Here is a tiny trained network, its code and every weight. The questions are about switching its units off for an input and a class, where a switched-off unit gives its printed mean instead of its output.

import numpy as np


def w(rows, s, z=0):
    codes = np.array(rows[::2]) - 128.0
    scale = np.full(codes.shape[1], s)
    scale[-1] = z or s
    return codes * scale


def norm(h):
    return h / np.sqrt((h * h).mean(-1, keepdims=True) + 1e-5)


def f(y):
    return y / 2 * (1 + np.tanh(0.7978845608 * (y + 0.044715 * y**3)))


def log_softmax(a):
    a = a - a.max(-1, keepdims=True)
    return a - np.log(np.exp(a).sum(-1, keepdims=True))


def net(x, mask):
    res = np.array(x, float).reshape(1, 3) / 4 @ E
    u = 0
    for l in range(3):
        y = f(norm(res) @ A[l][:, :-1].T + A[l][:, -1])
        res = res + np.where(mask[u : u + 5], y, B[l][:, -1]) @ B[l][:, :-1]
        u += 5
    return log_softmax(norm(res)[-1] @ U[:, :-1].T + U[:, -1])


A, B = {}, {}
E = w([
[207,189,251],'x0',
[99,4,199],'x1',
[30,179,174],'x2',
],0.0016)
A[0] = w([
[2,190,136,3],'L0N0',
[142,225,45,38],'L0N1',
[57,96,21,36],'L0N2',
[98,51,143,95],'L0N3',
[238,76,43,56],'L0N4',
],0.0082,0.0028)
B[0] = w([
[16,187,158,197],'L0N0',
[164,3,125,246],'L0N1',
[206,155,147,252],'L0N2',
[129,64,111,169],'L0N3',
[8,193,174,232],'L0N4',
],0.016,0.0024)
A[1] = w([
[208,175,142,157],'L1N0',
[117,2,85,65],'L1N1',
[125,127,131,39],'L1N2',
[252,212,168,175],'L1N3',
[204,222,35,2],'L1N4',
],0.0093,0.00043)
B[1] = w([
[158,177,83,179],'L1N0',
[143,7,103,252],'L1N1',
[135,135,135,125],'L1N2',
[236,218,52,241],'L1N3',
[218,200,109,145],'L1N4',
],0.011,0.004)
A[2] = w([
[150,118,157,16],'L2N0',
[138,150,121,12],'L2N1',
[150,121,142,55],'L2N2',
[141,138,131,2],'L2N3',
[190,1,217,38],'L2N4',
],0.0066,0.00086)
B[2] = w([
[142,120,119,113],'L2N0',
[131,95,136,112],'L2N1',
[136,125,127,119],'L2N2',
[129,112,111,109],'L2N3',
[217,1,82,254],'L2N4',
],0.007,0.0026)
U = w([
[152,1,111,193],'0',
[15,191,190,178],'1',
[218,220,91,158],'2',
[121,136,127,4],'3',
],0.0086,0.0026)

Each question gives the input, the list of numbers given to net, and the class t.
The units are the neurons (one row each of A and B). Each row of codes is followed by its name. A weight is (code - 128) times the scale printed after its matrix; where a second scale follows, it is the last column's (A, B and U).
mask holds one flag per neuron, layer by layer. A switched-off neuron (its flag False) gives its mean, the last column of its row in B, instead of its output. The means were averaged over made-up inputs and are rounded, as every weight is.
A unit's drop is (log p(t) with every unit on - log p(t) with that unit switched off) / (log p(t) with every unit on - log p(t) with every unit switched off).
The circuit of an input: a set's keep is (log p(t) with only the set's units on - log p(t) with every unit switched off) / (log p(t) with every unit on - log p(t) with every unit switched off). Starting from the 12 units with the biggest drops (on a tie, the unit counted first), units are removed one at a time, each time the one whose removal leaves the highest keep (on an exact tie, the one counted first), for as long as the keep stays at least 0.8.
circuit, biggest first: the units of the circuit, biggest drop first
most important unit: the unit with the biggest drop
k most important neurons: the k neurons with the biggest drops, biggest first
top k neurons in layer l: the k neurons of layer l with the biggest drops, biggest first
drop of u: that unit's drop, to one decimal
input [5,6,8], class 1: most important unit : L0N1
input [-7,5,-3], class 2: circuit, biggest first : L0N2; L0N1
input [8,5,-1], class 2: 2 most important neurons : L0N1; L0N4
input [6,3,4], class 2: 3 most important neurons : L0N1; L0N4; L0N0
input [-7,3,2], class 2: 2 most important neurons : L0N2; L0N1
input [-8,5,-2], class 2: top 2 neurons in layer 0 : L0N2; L0N1
input [-6,3,-4], class 2: top 3 neurons in layer 0 : L0N2; L0N1; L0N0
input [2,-7,6], class 0: 2 most important neurons : L0N1; L0N4
input [4,-1,5], class 1: top 2 neurons in layer 0 : L0N2; L0N0
input [-8,2,-6], class 2: top 3 neurons in layer 0 : L0N2; L0N0; L0N1
input [-8,-4,-8], class 1: 2 most important neurons : L0N4; L1N3
input [-5,2,-3], class 2: 2 most important neurons : L0N2; L0N0
input [-7,2,-1], class 2: top 2 neurons in layer 0 : L0N2; L0N1
input [-4,-8,8], class 0: 2 most important neurons : L0N1; L0N4
input [-4,-4,7], class 1: most important unit : L0N0
input [-6,4,3], class 2: 2 most important neurons : L0N2; L0N1
input [-6,0,-8], class 1: drop of L0N4 : 0.8
input [-7,2,-3], class 2: drop of L0N2 : 2.1
input [5,-3,6], class 1: drop of L0N0 : 0.1
input [6,0,8], class 1: most important unit : L0N2
